Each row is followed by its class.
[  8  11 -19 -23  10   0  18 -35   9   4 -27 -26 -16 -22  14 -13  -1  38
  32  16   7  -8 -41  -9   2  -8  -9 -15 -13 -17   5  -7  26  -5 -19   7
  -3]  (137)
[-38  34 -62  -5  -7 -20 -55  17 -61  14  11  62  33  -8 -42 -72  21   3
  12 -55  -9  -7   4  41  14 -21 -38  11  26  18  41  41  12  23 -18 -20
  33]  (34)
[-12 -23  20  22 -23  14 -10  -3   0   6   3 -10 -10  23  30  43  -5 -24
  -1   9   1   2  49 -11   8  -4  21   3  -6 -12  -6  10 -51  19  11  32
   1]  (199)
[-23 -22   5   0   3 -13  13  14  26 -14   5  -6  26  13  22 -10   2  29
 -16 -11   1  -6  17  -3  16   5  10   1   1   3  -8   5   1  -7   8 -17
  -5]  (118)
[  3  13 -18 -20  27  -1  51   2  26 -17 -33 -10  24   6   4 -27   4  21
   2  23  46  -8 -16   8 -25  18 -10 -34  -6  24 -37 -16  10 -27   6 -26
 -22]  (60)
[  6  -3  -7 -31  -4  20 -19   1   3  13   3  -2  -5  -1   5 -12 -12  12
  80  24  17   3  22  -5  -6   1 -20  33   8  21   1 -23 -32 -11 -10  41
 -18]  (137)
[-14  16 -23 -19   2  -6 -25 -29 -35  13  -7  41  -4 -14 -32 -26  14  -6
  34 -32  -9 -15  10  47  -3   4 -30  14  12  -7  26   2 -21   6 -38  -6
   6]  (82)
[-14  -4  21  27 -15   7   2 -24   7   3 -21 -12 -18 -13  32  47   8 -13
 -12  -8 -23 -10  22  -9   9  -5  15 -19  11  -6 -25  15 -16  29  26  13
 -14]  (34)
[-19   3  11  18   5  -7  40   1  32 -23 -23 -20  18 -14  29  28  10  10
 -48  11 -22  -7  -9 -23  12  -5   8 -32   2  12 -17  -3  33   2  18 -30
  -3]  (34)
[  4   9  -7 -14  41   0  64  -7  43 -25 -21 -42   2 -25  -3 -27  -5  52
  -3  39  10   1 -62 -37   7  -4  11 -16  -3   9 -14 -37  81 -38 -17 -37
  -9]  (137)
[-15 -34  22  40 -10  -3 -35  13   5  15   2  -5  -7  27  11  34 -20 -24
   9 -23 -31  13  28 -13  17  -6  18 -18   9  15  11  33 -50  13   1  26
  -2]  (179)
[-10  -3  15 -17  22   6   8  14  -7   7  10  -1  22  26 -27 -17 -32  14
   7  -3  12  -5   0  -7   5   9   2  -4   8  25  -1   1 -10 -20   5  -8
  -2]  (60)
[  5  31 -41 -40   8  14 -29 -61 -57  44 -18  23 -50 -44  -5 -34  22  20
  61 -30 -17 -24  -7  35 -14  -3 -44  41  34 -64  34  -6  12 -17 -46  24
  15]  (137)
[ -9  44 -46 -15   9 -21 -13 -16 -22  23 -10  40  28 -27 -20 -51  24  10
 -22 -37 -20  -9 -21  30  13 -21 -23  26 -10 -47  26  19  27  11 -47 -60
  52]  (140)
[ 30   0  19 -21  34  39  53 -11  23   1 -40 -39 -30 -19  30   1 -19  24
  39  56  15  13 -12 -26 -25   0  18 -25  11  -5 -44 -54   5 -59 -15  21
 -53]  (179)
[-42 -52  55  59 -23 -11 -29  19  27 -13  61  -4 -18  62  21  46  -2  10
 -25 -36 -27  -9  31  -2  34   4  15 -15  20 -10 -25  62 -44   3  14   0
   9]  (118)
[  7  17   6 -10  10  -1  11  -5  20  12 -14  -9   7 -32  18  15   5  19
  13  -2 -30  -1 -22 -27  13  -8  -8   4 -10 -23  14 -17  34  -4 -19 -11
  -4]  (137)
[-21 -45  21  18  -2   3 -15  53  40 -27  24 -24  19  63   5 -12 -39  19
  51  36  18  25   2 -35  20  -6  14   6 -15  73  -1  15 -27  12  17  27
  -9]  (137)
[  6  30 -72 -48  -3  32 -54  42 -26   2  13  41  15  12 -32 -79 -13 -18
  95  39  50   3  51  39 -28 -20 -35  38  27  65  19 -25 -46 -34   3  61
  -4]  (34)
[  3  -7  -3  -5   0   8  42 -39  27 -20 -10 -41 -59  -3  38  17   8  19
 -24  15  22 -22   0  -9 -13   8  13 -13  15 -32 -47 -22  -3 -31  15  15
 -22]  (118)
[-27 -17  43  47  -2 -17  20 -24  21 -17  -4 -16  -5  15  20  63  -4  -7
 -47 -27 -22  -7  14  -4  13  29  17 -40   4 -13 -44  39   1  27  30 -31
  -6]  (60)
[ 55   6 -37 -84  32  35  49  -9  -4 -11 -39 -21  -2 -33  -3 -65 -26  28
  55  75  72  -6 -32   4 -49 -21 -13  18  -8  31 -18 -73   9 -42   3  22
 -40]  (170)
[-15  -2  30  17  -2   6  15 -34  20 -20 -17 -19 -40  -6  15  62   4 -15
  -4  -1 -16  -8  32  -4   3  12  12 -12   5  -3 -36 -20 -34   0   8  15
 -18]  (82)
[ -7  11  16  17  -9 -22   3 -46 -18  10 -10   3  13 -36  10  37   0  -8
 -67 -64 -60  -9 -20  -6  28 -13  12   9   1 -42  15  20  16  36   3 -50
  19]  (170)
[ -3 -29  28  19  -4 -11  31 -16  36 -15 -13 -36   4   9  17  31 -19   2
 -45   8  12 -10 -19 -17   3 -12  26 -38 -22  13 -34   9   0   2  24 -19
 -12]  (170)
[-14  -5  -1   3  17 -19  48 -17  33 -29 -11 -19   1 -12  21  -9  25  38
 -47  -7  15  -8 -16   2   3   0   2 -27   9 -12 -28  -5  48 -28   9 -42
  -4]  (118)
[ -6  -4   1   5  24   8  69  20  64 -51 -40 -47  16  -9  28   5 -11  19
 -40  59  22   4 -22 -42   1  -5  29 -38  -8  48 -46 -32  42 -11  37 -26
 -29]  (34)
[-12 -23  35  48 -17   9 -16 -20  18  -7   7  -2 -36  15  32  47   7 -12
  13  -9 -14   1  51  -5   0 -13  13  13   1 -21 -47  21 -58  37  19  18
   1]  (140)
[-15  13 -28 -24  13  -9 -18  -2   0  -6  16  14   9   2  -4 -34  15  26
  -2 -21   4  -9  12  27   3  -7 -16  12  24  -7  14   8   3 -30  -6 -10
  22]  (118)
[-29   1  10  28  18 -31  38   6  31 -33   9 -14  42  25 -16  15  -5   5
 -61 -18  -9  -3 -28  -7  20  13   2 -40  -3  22  -8  15  43  -2  12 -68
  16]  (60)
[ -2  15 -42 -26  -3 -23   1  -9  -7   9 -15  -4  21   2  -9 -55   9   6
  17   4  17  -5 -52  34  10   3 -25   9 -30  18  31  -9  33   3 -21 -32
  18]  (91)
[ 28  28 -49 -59  10  34   4   1 -22  24 -28   5  -5 -26   2 -40   7   3
  51  40  52  -8  14  20 -25 -25 -20  18  -7 -17  12 -49 -15 -47 -26  37
   0]  (199)
[  9   9 -19 -28   8  26  24   5 -10  -1  -7  -1  -9 -25  -4 -28  -9  19
  34  37  15 -14  -6   0  -9 -10  -8   8  18   7  -7 -36  21 -28  -1  13
 -20]  (34)
[  4 -16  12 -17   9  19  -1  -3 -13  22  -1   3  -4  15  -9   0 -18   4
  33   2  16 -15  12  15 -10  17  -2  -1  10  -1  -7  10 -32 -10   6  17
 -11]  (60)
[ -9   8  -2   3  21 -14  30  13  39 -15  -8 -14  36   3  -2 -18  -1  21
 -20  14   7   3 -28 -22  21 -23  13   7 -26  13 -13  -7  12  15  -9 -48
  19]  (140)
[ -1  -4 -17  -6  19   5   3  32  16  -4 -18 -17  11  25  -3 -29 -32   9
  21  30  28  27 -18  -5   7 -10  14 -27  -7  33  -5  -5  -6 -33  -6  12
 -11]  (179)
[  3  16 -45 -29  35  -7   6  29  25 -23  -1   8  48   0 -32 -72  -3  42
  42  26  38  18 -25  -2  -1 -22 -28  -8   5  64  13 -19  31 -32 -16 -14
  10]  (137)
[  6  14 -18 -14   7  17 -28 -32 -33  32 -13   0 -50  -4  -2  -3 -17 -18
  34   2  -5   6  15  22 -13  -1  -1   5  28 -35  19  -5 -19 -33 -15  46
  -3]  (179)
[-42 -23  15  57  -9 -15 -57  56   8 -17  59  17  28  65 -24   4 -17 -21
 -22 -19  -8  16  30  -7  46 -11  32   6  11  39  21  70 -55  39  10 -12
  38]  (199)
[ 15  -6  -3 -23  15  22  -7  37  19   0 -16 -10   3  14  16 -20 -33  -6
  63  52  29  28  23 -10 -20  -1   8   4  -5  37   1 -32 -31 -30   4  42
 -39]  (179)
[  2 -26   7   6 -30   8 -71  27 -26  10  28  40  27  18  -6  -5 -22 -35
  51 -25 -10   7  69  14  -6  -9  -1  40   9  52  -5  35 -90  43  13  28
  -7]  (170)
[ 13   3 -36 -79  48   9  58  30  30 -22 -16 -25  27   4  -4 -93 -12  67
  25  71  78  -5 -40   5 -17 -11  -9   3  -9  29  -2 -61  48 -76  -6  -6
 -19]  (118)
[-12  16 -18 -28  -2 -13 -30  -7 -42  42  -5  33  27   7 -18 -26 -11  -1
  16 -36  -2 -16   2  44   6  12 -23   7  -8 -27  39  34  -7   5 -13  -6
  22]  (60)
[ -3 -36  27  20  -6  -3  30  31  68 -41  -1 -53  12  40  23  15 -23  -5
  -8  53  18  16 -13 -43  11  20  32 -10 -34  68 -26 -25   1  12  35 -18
 -30]  (91)
[  5  27 -60 -45  30  -2  -5   4 -35  31 -34  35  34 -18 -29 -82   0   9
  31  -2  26  15 -10  42 -18 -11 -34  -6  12   3  38 -20  31 -46 -43  -8
   2]  (179)
[ 12  10   4  -8  -7  21  17 -29  -1  13 -25 -21 -23 -29  35  32  13 -15
   7  20   2 -14  19  -7  -3  -1  17   6  -6 -35 -22 -18 -23   8 -15  14
 -11]  (199)
[ 20  13  -6 -27  20  14  26  -3   6  -7  -2 -12  -5   4  -9   2 -27  -5
  13  28  18  -5   3   3 -20   6 -13   2   8  10  -5 -30  -1 -34  14  13
  -4]  (60)
[-17  -8  28  13  10  -8  35   1  28 -26 -15 -28 -14  15  -2  24  -3  -3
 -15  19   2  -5 -13 -12  17  10  18 -26 -14  25 -36 -11  -5  -1  -6 -12
 -15]  (82)
[-38  -8  10  14   8 -29 -45  49 -17  13  50  41  79  60 -56 -34 -28   4
  -5 -47 -17   6  -7  17  40   6  -3  -2   2  42  46  68 -14  26  -6 -43
  36]  (60)
[ -4 -12  26   2  27   4  19  22  17 -23  15 -17   9  33 -20 -12 -39  13
   7  22  25   5 -11 -10   7  11  14 -10   6  40 -23   7  -5  -9  23 -12
 -12]  (60)
[ -1  -4  -6  -9  24   7 -25  42   9   4  -8   2  24  25 -10 -31 -34 -11
  37  23  11  31  13  -5   5  -4  15   2   8  53   9   2 -33  -8  -5  18
 -13]  (179)
[ 17 -10  10   3  -2  41 -39  11  -7  24  -5  -8 -62  10  14   9 -36 -24
  82  25  10   7  58  -5 -19   2  19   6  24   8 -40  -6 -84 -28  -6  84
 -41]  (179)
[ 24  -8  -9 -10 -12  18   3 -24  -3   2 -11   6 -19 -24  16   6  -5 -10
  23   7  15 -15  26  21 -34  -8  -4  12   8  -8 -25 -15 -27 -16   9  20
 -19]  (170)
[ -2  15 -24 -12 -27  21 -62 -25 -75  52  19  50 -25 -13  -7  -6  28 -21
  61 -36  -1 -19  52  47  -8 -13 -33  34  25 -47  23  17 -62  13 -38  44
  17]  (199)
[-15 -39  59  64 -15  -2  17  19  56 -27  11 -34  -7  41  40  63 -13  -5
 -38  13 -25  10   9 -47  28 -15  38 -17 -32   0 -61  32 -30  43  18 -16
   5]  (140)
[-15  19 -35 -15  -2   4 -29  -8 -33  19 -11  21  -5   4 -17 -43   3  -8
  18  -7  10 -12   3  39   3 -14 -19   8  22   8  19  21  -7  -7  -7  15
  21]  (34)
[ 10  12 -19 -63  19   1  47 -34  -4  16 -34 -28 -31 -25  26 -42  -7  52
  -8  17  27 -30 -38  10  -3  -2  -3  15  -1 -51   4 -28  21 -45 -14   5
  -4]  (118)
[ -5 -34  31  19   2  -1   8   0   3 -14  18  -7   7   8  -7  13 -19  15
 -29 -12  -8  -2 -10 -12   8 -12  18  -7  11  23 -25  24  -6  11  14 -27
  -2]  (170)
[ -7   9 -27 -14  13   3 -53  47 -15  16   3  42  22  20 -19 -61 -19  -4
  69   6  33  29  44  31 -16  -7 -17   1  15  45   8  12 -41 -27 -12  33
 -13]  (179)
[-19   9 -24   8 -36 -10 -72 -21 -43  38  28  43   7  27 -15  -4  11 -39
  24 -50 -40  -3  28  46  15  11 -33  34  11 -21  59  20 -30  16 -17   8
  34]  (91)
[-16  11 -31 -23  13  -9   0  48  10 -23   7   1  56  18 -11 -42  -3  -1
  -8  35  38  18  -3 -12  11  -5  12  15 -19  52  23  -4   2  21  -1 -27
  11]  (199)
[-35   2 -11   4   2 -17 -29  11  -9 -11  -2  34  10  23 -28 -31   0 -22
  16 -17   3   2  22  37   7  17  -6  22   3  32   9  20 -27  20 -15 -16
   2]  (82)
[ -18   23   18   40   -8  -30   19  -67  -29   36  -17   21  -20  -34
   17   48   33   -9 -114  -96  -71  -36  -45    8   21   -1   -6  -12
   16 -110    5   37   31   19  -24  -76   18]  (170)
[-28  -8  37  28 -24 -22   1 -61  -4  27  -4 -19 -39 -15  46  62  23   7
 -58 -71 -62 -36   0   0  36   7  15  -8   4 -94  -3  38   0  18  -7 -17
  10]  (118)
[-40 -18  37  53  -5 -19   0  10  37 -43   8 -17 -14  42  -3  45  -3 -26
 -35  -4 -15   8  15 -10  26  16  30 -24  -5  37 -31  25 -27  22  14 -16
  -3]  (82)
[ -1  -5   3 -27 -21  14 -48 -35 -45  46  18  21 -72 -11  22  -3   1  12
  46 -33  -5 -37  44  42  -5   9 -17  45  33 -72  -3  24 -63 -11 -16  54
  -5]  (118)
[  2 -13  22  16  15  15  27   9  63 -37   0 -37  -4   5  30  37  -7  20
  25  48   4  19   7 -42  -3  -1  17 -15   0  29 -34 -29  14 -13  27  19
 -25]  (137)
[ 37  19  -6 -26  -7  43  61 -74   7  11 -36 -37 -54 -53  53  62  13  -9
  18  54  20 -22  30  -7 -35   0  11   2   4 -68 -32 -78 -12 -30   1  50
 -31]  (199)
[ -6  16  31   9   4   4  28 -59  -6   6 -37  -9 -47 -26  30  66  15 -17
 -18 -16 -47 -16  15   8   9  17   7   6  14 -47 -24 -16 -22   9 -10   9
  -6]  (82)
[-34  11 -49   9   1 -23 -21  38   7 -25   8  18  33   9 -29 -38   5  -7
  -9  -1  19  -4  -4  17  16 -16 -14 -10  11  60  10  22  11  19  14 -22
  16]  (34)
[ 15  -3  -5 -35   8  43  42 -14   4  -7 -43 -37 -50 -23  32   4 -19   9
  29  65  35 -14  16 -18 -26  -5   4   5  13   3 -37 -58  -7 -33  31  57
 -42]  (34)
[-36 -21 -17   8  -2 -29 -31  28   0  -8  34  22  34  35 -13 -39  12  18
  -4 -37   3  -6  16  25  21  -6  -9  11  17  32  21  42 -17   8   1 -15
  29]  (118)
